[[148 126 137 114 132 121 127]
 [148 123 131 117 133 124 130]
 [148 140 135 104 127 134 141]
 [148 124 132 121 124 148 123]
 [148 123 123 123 136 123 125]
 [148 128 128 148 149 121 136]
 [148 144 127 121 129 123 133]
 [148 122 131 125 118 132 121]
 [148 109 134 104 124 120 139]
 [148 131 123 140 123 112 122]]
The entry in the top-left corner: 148
Give the 3rd entry from the end, reading row by row.
A: 123
The entry in the top-right corner -> 127
The second entry, reading row by row is 126
The 3rd entry, reading row by row: 137
Give the entry in the bottom-left corner.
A: 148
The 2nd-last entry, reading row by row is 112
Give the entry in the bottom-right corner.
A: 122
The last entry of the largest entry's row -> 136
Give the entry just left of 120.
A: 124
Give the entry directly above the largest entry.
A: 136
The entry just left of 117 is 131
Give the 3rd entry on the main diagonal.
A: 135
Give the 4th entry from the end, reading row by row.
A: 140
Give the entry just left of 135.
A: 140
The 5th entry, reading row by row is 132

W = [114, 122, 111, 133, 106, 131, 148, 144, 127, 123, 109, 134, 142, 146, 134]
The entry just right of the smallest entry: 131
The smallest entry: 106
The entry just right of 122: 111

[[116 134 123 122 124 130 128]
 [113 126 139 123 127 127 135]
 [131 135 137 122 122 112 133]
 [134 135 121 125 139 136 128]
 [124 126 124 112 116 139 133]
 [126 138 135 136 126 120 134]
 [113 126 137 125 118 140 122]
 [120 107 121 142 127 132 118]
 [134 123 134 152 114 132 139]
 [144 125 120 127 115 129 145]
 [117 132 131 118 121 127 134]
 [115 115 129 121 129 134 129]
 [130 117 124 110 118 113 127]
 [125 120 132 141 128 139 132]
 [128 121 115 128 125 111 122]
 [125 129 133 130 124 133 122]]
Indices start at 0.
Report the bottom-right entry.
A: 122
The entry in row 1 and column 2 -> 139
The entry directly below the smallest entry -> 123
Report the entry directly above the largest entry.
A: 142
Report the entry just left of the smallest entry.
A: 120
The minimum -> 107
Report the entry in the bottom-left corner.
A: 125
The bottom entry of the column that holds the largest entry is 130
The top-left entry is 116
The entry in row 2 and column 0 is 131
The top entry of the column that holds the smallest entry -> 134
Report the entry in row 0 and column 2.
A: 123
Report the entry at row 1, column 0.
A: 113
The entry directly above the smallest entry: 126
Report the top-right entry.
A: 128
The largest entry -> 152
Report the top entry of the column that holds the largest entry.
A: 122
Report the entry just right of the largest entry.
A: 114
Report the entry directly above 114.
A: 127
The entry directly below the largest entry: 127
Report the bottom entry of the column that holds the smallest entry.
A: 129

Read these off the row that follows.
1) The third entry from the right?
2) The 2nd entry from the right?
3) The entry just right of 111?
4) The third entry from the left?
[117 133 117 111 136 129 135 144 106 157 114 131 140 130]
1) 131
2) 140
3) 136
4) 117

Read these off the matrix that follows. Counting starts at 0.
1) Give the entry at row 0, column 2.
2) Give the entry at row 2, column 0.
3) Give the entry in the top-left corner.
4) Give the entry in the bottom-right corner.
5) Give the entry in the bottom-left corner.
6) Give the entry just left of the smallest entry.
7) Give the entry directly above the smallest entry.
8) Give the entry at row 1, column 0.
[[130 134 127 132]
 [117 122 143 118]
 [121 146 110 142]
 [120 137 130 140]
 [121 151 119 140]
 [143 143 117 131]
 [146 147 137 116]
 [136 132 128 118]
 [116 131 127 137]
 [120 122 131 151]
 [122 118 132 118]]
1) 127
2) 121
3) 130
4) 118
5) 122
6) 146
7) 143
8) 117

Questions about the table below. Indices start at 0.
1) The entry in row 2 and column 1?
2) The entry in the top-left corner?
3) The top entry of the column that holds the largest entry?
4) The entry at row 2, column 0?
5) The entry in row 2 and column 2?
6) The entry at row 0, column 2?
7) The entry just left of the largest entry?
8) The largest entry?
[[129 138 122 136 124 124 130 132 123 131 124 126]
 [128 132 119 131 130 124 125 135 119 131 125 127]
 [127 131 140 133 125 125 126 135 145 130 123 119]
 [131 129 119 127 128 125 128 117 117 127 125 122]
 [135 134 128 136 126 125 127 126 116 131 129 128]
 [125 131 124 132 134 126 124 131 122 133 121 118]
 [131 134 123 134 129 126 130 127 112 134 134 135]
 [124 120 135 119 127 135 136 136 130 123 133 149]
 [124 123 136 122 142 127 120 132 105 136 125 132]
 [134 126 140 128 135 130 120 125 125 130 128 124]
 [130 136 119 138 129 125 125 133 120 131 125 122]
 [131 128 125 126 127 129 130 130 124 126 132 138]
 [135 124 133 137 123 139 132 131 140 121 129 122]
 [127 125 133 118 135 126 126 128 120 131 133 141]
 [127 124 131 132 123 138 135 135 141 120 124 125]
 [127 130 131 129 127 126 130 127 123 132 131 133]]
1) 131
2) 129
3) 126
4) 127
5) 140
6) 122
7) 133
8) 149

data =
[[102 146 126 134 118 115 129 119 137]
 [146 113 115 138 118 147 134 122 112]]
Which number is the entry just right of the smallest entry? 146
Which number is the entry in the top-right corner? 137
The entry just right of 138: 118
The entry just left of 129: 115
The entry directly below the smallest entry is 146

a =
[[125 114 114 109]
 [118 157 139 148]]
Which number is the entry directly below the smallest entry? 148
The first entry of the largest entry's row: 118
The largest entry in the first row -> 125

x =
117  149  116  120  122  147
132  115  135  158  121  115
118  144  118  129  118  143
130  126  131  138  127  126
The entry in the top-right corner is 147
The last entry, reading row by row is 126
What is the smallest entry in the first row?
A: 116
The bottom-left entry -> 130
The 1st entry, reading row by row is 117
What is the entry just left of 129?
A: 118
The entry just left of 147 is 122

M =
[[122 125 130 133 120 124 125 135 131 123 133 129]
 [120 125 125 138 114 120 125 136 133 118 138 132]
 [115 118 123 137 109 127 130 135 132 125 138 129]
 [124 131 124 140 114 124 129 136 129 120 138 138]
 [114 110 123 137 105 127 124 143 128 124 139 122]
 [119 131 130 135 118 125 128 130 134 124 133 137]
 [123 126 134 136 116 131 132 136 125 128 133 133]
 [129 121 129 137 121 127 133 126 120 125 133 130]
 [119 132 128 142 113 121 120 143 135 117 142 138]
 [133 131 117 138 120 120 123 134 122 122 140 131]
 [136 118 125 110 132 134 138 121 114 138 111 116]
 [131 141 114 122 137 120 136 107 138 121 124 135]
 [136 143 133 122 138 122 134 125 135 127 129 128]]
Counting starts at 0.
The entry at row 1, column 1: 125
Read off the entry in row 0 and column 1.
125
The top-right entry: 129
Read off the entry in row 0 and column 2.
130
The entry at row 1, column 0 -> 120
Read off the entry in row 0 and column 0.
122
The bottom-left entry is 136
The entry just left of the smallest entry: 137
Read off the entry in row 1 and column 2.
125
Read off the entry in the bottom-right corner.
128
Read off the entry in row 2 and column 2.
123
Read off the entry just right of the smallest entry.
127
Read off the entry at row 2, column 1.
118
Read off the top entry of the column that holds the smallest entry.
120
Read off the entry directly above the smallest entry.
114
The entry at row 2, column 0 -> 115
